Below are the code and all the weights of a small trained network. Each question names an input and a target symbol and asks about switching units off, where a switched-off unit gives its printed mean instead of its output.

import numpy as np


def w(rows, s, z=0):
    codes = np.array(rows[::2]) - 128.0
    scale = np.full(codes.shape[1], s)
    scale[-1] = z or s
    return codes * scale


def f(y):
    return np.maximum(y, 0)


def softmax(a):
    e = np.exp(a - a.max(-1, keepdims=True))
    return e / e.sum(-1, keepdims=True)


def log_softmax(a):
    a = a - a.max(-1, keepdims=True)
    return a - np.log(np.exp(a).sum(-1, keepdims=True))


def net(x, mask):
    ids = ['ΔΛΠΩαβγεζθμφ'.index(c) for c in x.split()]
    T = len(ids)
    res = E[ids] + P[:T]
    u = 0
    for l in range(2):
        r = res
        for j in range(2):
            rows = slice(2 * j, 2 * j + 2)
            q, k, v = (r @ M[l][rows].T for M in (Q, K, V))
            z = softmax(np.where(np.tri(T) > 0, q @ k.T / 2**0.5, -1e9)) @ v
            o = O[l][rows]
            res = res + np.where(mask[u + j], z, o[:, -1]) @ o[:, :-1]
        u += 2
        y = f(res @ A[l][:, :-1].T + A[l][:, -1])
        res = res + np.where(mask[u : u + 4], y, B[l][:, -1]) @ B[l][:, :-1]
        u += 4
    return log_softmax(res[-1] @ U[:, :-1].T + U[:, -1])


Q, K, V, O, A, B = {}, {}, {}, {}, {}, {}
E = w([
[187,214,67,116,78,126,132,121],'Δ',
[116,169,109,182,127,139,193,93],'Λ',
[171,126,54,114,210,67,173,200],'Π',
[124,205,188,182,224,34,207,115],'Ω',
[109,98,160,109,151,168,128,134],'α',
[118,82,211,153,2,62,96,161],'β',
[167,110,44,65,46,196,120,167],'γ',
[123,187,104,159,68,101,136,126],'ε',
[74,121,166,138,114,156,149,107],'ζ',
[109,140,140,81,97,131,79,125],'θ',
[141,165,120,91,133,137,85,108],'μ',
[60,220,55,124,84,150,179,130],'φ',
],0.0072)
P = w([
[244,112,163,213,214,104,4,12],'0',
[63,186,195,45,115,177,201,221],'1',
[172,96,92,189,136,187,106,176],'2',
[19,36,78,136,109,21,143,21],'3',
[51,209,156,18,42,90,225,225],'4',
[111,116,58,230,115,168,73,147],'5',
[11,1,28,144,111,35,170,51],'6',
[43,216,129,12,30,53,228,231],'7',
[100,107,46,246,116,168,67,158],'8',
],0.0056)
Q[0] = w([
[93,116,70,248,188,230,18,45],'L0H1',
[146,105,113,242,185,230,47,69],'L0H1',
[98,67,122,246,224,171,47,2],'L0H2',
[194,32,75,240,148,213,24,23],'L0H2',
],0.0052)
K[0] = w([
[2,203,36,178,19,128,253,128],'L0H1',
[21,127,65,165,19,130,223,157],'L0H1',
[18,135,161,109,41,42,248,198],'L0H2',
[38,92,58,68,4,74,229,253],'L0H2',
],0.0055)
V[0] = w([
[48,149,50,72,19,145,248,204],'L0H1',
[200,255,12,66,233,122,183,140],'L0H1',
[133,89,31,8,14,237,73,183],'L0H2',
[107,204,135,157,42,39,156,207],'L0H2',
],0.0054)
O[0] = w([
[64,199,79,223,65,193,132,255,7],'L0H1',
[27,215,92,99,224,232,57,40,143],'L0H1',
[98,81,50,240,3,212,192,66,57],'L0H2',
[175,148,138,250,112,83,6,138,107],'L0H2',
],0.0056,0.0016)
A[0] = w([
[41,238,186,61,87,153,166,246,168],'L0N1',
[234,127,198,211,122,79,2,57,151],'L0N2',
[24,123,47,138,108,120,146,76,253],'L0N3',
[140,21,183,128,194,134,183,91,35],'L0N4',
],0.0055,0.0037)
B[0] = w([
[48,213,234,124,153,231,230,253,220],'L0N1',
[217,223,254,209,120,83,46,59,178],'L0N2',
[36,17,73,127,165,68,111,87,253],'L0N3',
[28,48,148,121,16,47,179,108,150],'L0N4',
],0.0059,0.0057)
Q[1] = w([
[114,55,39,225,169,97,70,63],'L1H1',
[137,137,142,28,108,68,188,132],'L1H1',
[93,4,50,98,36,81,126,50],'L1H2',
[189,171,135,227,63,196,64,241],'L1H2',
],0.0048)
K[1] = w([
[54,16,27,151,100,54,129,143],'L1H1',
[228,170,252,86,173,124,69,19],'L1H1',
[48,2,47,231,24,99,24,55],'L1H2',
[92,224,105,143,3,175,216,251],'L1H2',
],0.0042)
V[1] = w([
[103,247,58,96,181,249,209,186],'L1H1',
[211,249,125,199,158,178,3,59],'L1H1',
[192,47,79,188,35,114,27,18],'L1H2',
[151,105,64,82,214,35,97,9],'L1H2',
],0.005)
O[1] = w([
[21,191,151,137,133,215,180,81,2],'L1H1',
[1,27,133,200,82,127,16,73,152],'L1H1',
[115,99,95,46,47,136,136,50,112],'L1H2',
[140,142,102,36,181,143,98,86,180],'L1H2',
],0.0065,0.0088)
A[1] = w([
[166,29,119,50,30,39,79,36,175],'L1N1',
[234,131,123,169,28,211,167,162,157],'L1N2',
[32,59,110,123,116,68,157,73,251],'L1N3',
[173,205,200,3,94,143,243,172,148],'L1N4',
],0.0056,0.003)
B[1] = w([
[73,222,53,135,162,126,218,135,251],'L1N1',
[82,48,163,179,35,177,8,41,147],'L1N2',
[34,81,93,127,83,63,119,69,189],'L1N3',
[213,134,227,66,2,212,200,34,158],'L1N4',
],0.0061,0.015)
U = w([
[98,198,49,107,200,94,162,25,105],'Δ',
[82,95,73,95,135,97,205,148,65],'Λ',
[203,65,16,143,180,83,161,250,252],'Π',
[50,17,83,148,24,241,28,99,161],'Ω',
[134,123,138,26,206,103,26,179,43],'α',
[153,18,255,213,32,39,14,83,139],'β',
[76,155,208,122,31,212,175,37,26],'γ',
[156,171,204,176,250,70,142,184,194],'ε',
[23,249,124,192,93,206,217,215,50],'ζ',
[248,221,161,57,93,134,165,74,118],'θ',
[107,113,212,57,209,230,70,71,243],'μ',
[206,102,210,106,112,71,168,192,125],'φ',
],0.0053,0.0035)

Each question gives the input, a string of symbols that net reads in full, and the target symbol t.
The units are the heads (2 rows each of Q, K, V and O) and the neurons (one row each of A and B). Each row of codes is followed by its name. A weight is (code - 128) times the scale printed after its matrix; where a second scale follows, it is the last column's (O, A, B and U).
mask holds one flag per unit, layer by layer, with each layer's heads first. A switched-off unit (its flag False) gives its mean, the last column of its rows in O or B, instead of its output. The means were averaged over made-up inputs and are rounded, as every weight is.
A unit's drop is (log p(t) with every unit on - log p(t) with that unit switched off) / (log p(t) with every unit on - log p(t) with every unit switched off).
The circuit of an input: a set's keep is (log p(t) with only the set's units on - log p(t) with every unit switched off) / (log p(t) with every unit on - log p(t) with every unit switched off). Starting from all 12 units, units are removed one at a time, each time the one whose removal leaves the highest keep (on an exact tie, the one counted first), for as long as the keep stays at least 0.8.
circuit, biggest first: the units of the circuit, biggest drop first
most important unit: the unit with the biggest drop
top k neurons in layer l: the k neurons of layer l with the biggest drops, biggest first
input Δ α ζ ε θ, target Ω: top 2 neurons in layer 0 : (L0N2; L0N3)
input φ γ Δ Λ γ θ μ φ α, target ζ: circuit, biggest first : (L0H1)
input β φ α, target ζ: circuit, biggest first : (L1H1; L0H1)
input Ω Λ β β α, target α: circuit, biggest first : (L0H1; L0H2; L1H2)
input Λ β α α β ε, target β: circuit, biggest first : (L0H2; L1N1; L1H2)
input φ Δ γ ε μ Δ, target Ω: circuit, biggest first : (L0H2; L1N1; L0H1)
input γ φ φ φ γ γ ε ζ, target γ: circuit, biggest first : (L1N4; L1H1; L0N1)
input γ γ Δ ζ θ ε ζ β, target γ: circuit, biggest first : (L1N4; L1H1; L0N1)
input φ ζ θ γ ε, target ζ: circuit, biggest first : (L0N1; L1H1)
input Π α γ α μ, target μ: top 2 neurons in layer 0 : (L0N2; L0N1)
input β Ω γ β γ γ μ Δ, target Π: circuit, biggest first : (L0N2; L1H1; L0H1; L1N1)
input Λ β μ μ ζ Λ, target β: top 2 neurons in layer 1 : (L1N1; L1N2)
input Λ α Δ Ω α Λ γ γ, target ε: top 2 neurons in layer 0 : (L0N2; L0N1)
input ε γ ε α α μ ε θ, target β: most important unit : L0N2
input ζ Λ γ ε α Π Λ α, target φ: top 3 neurons in layer 0 : (L0N2; L0N4; L0N1)
input ζ β α μ α φ φ α Δ, target ζ: top 2 neurons in layer 0 : (L0N2; L0N4)
input Δ ε θ ε γ φ β φ, target Ω: circuit, biggest first : (L1H1; L0N2; L0H1)
input φ μ Π Λ γ, target ζ: circuit, biggest first : (L0N1; L1H1)
input Λ φ γ γ Ω φ, target ζ: circuit, biggest first : (L0H1; L1H1)
input α γ β γ γ, target θ: top neuron in layer 1 : (L1N4)
input γ γ μ, target Ω: top 2 neurons in layer 1 : (L1N1; L1N2)
input μ β Δ α α, target Δ: top 2 neurons in layer 0 : (L0N2; L0N4)
input Λ Π Δ Ω β φ γ ζ, target ε: top 3 neurons in layer 0 : (L0N2; L0N1; L0N4)
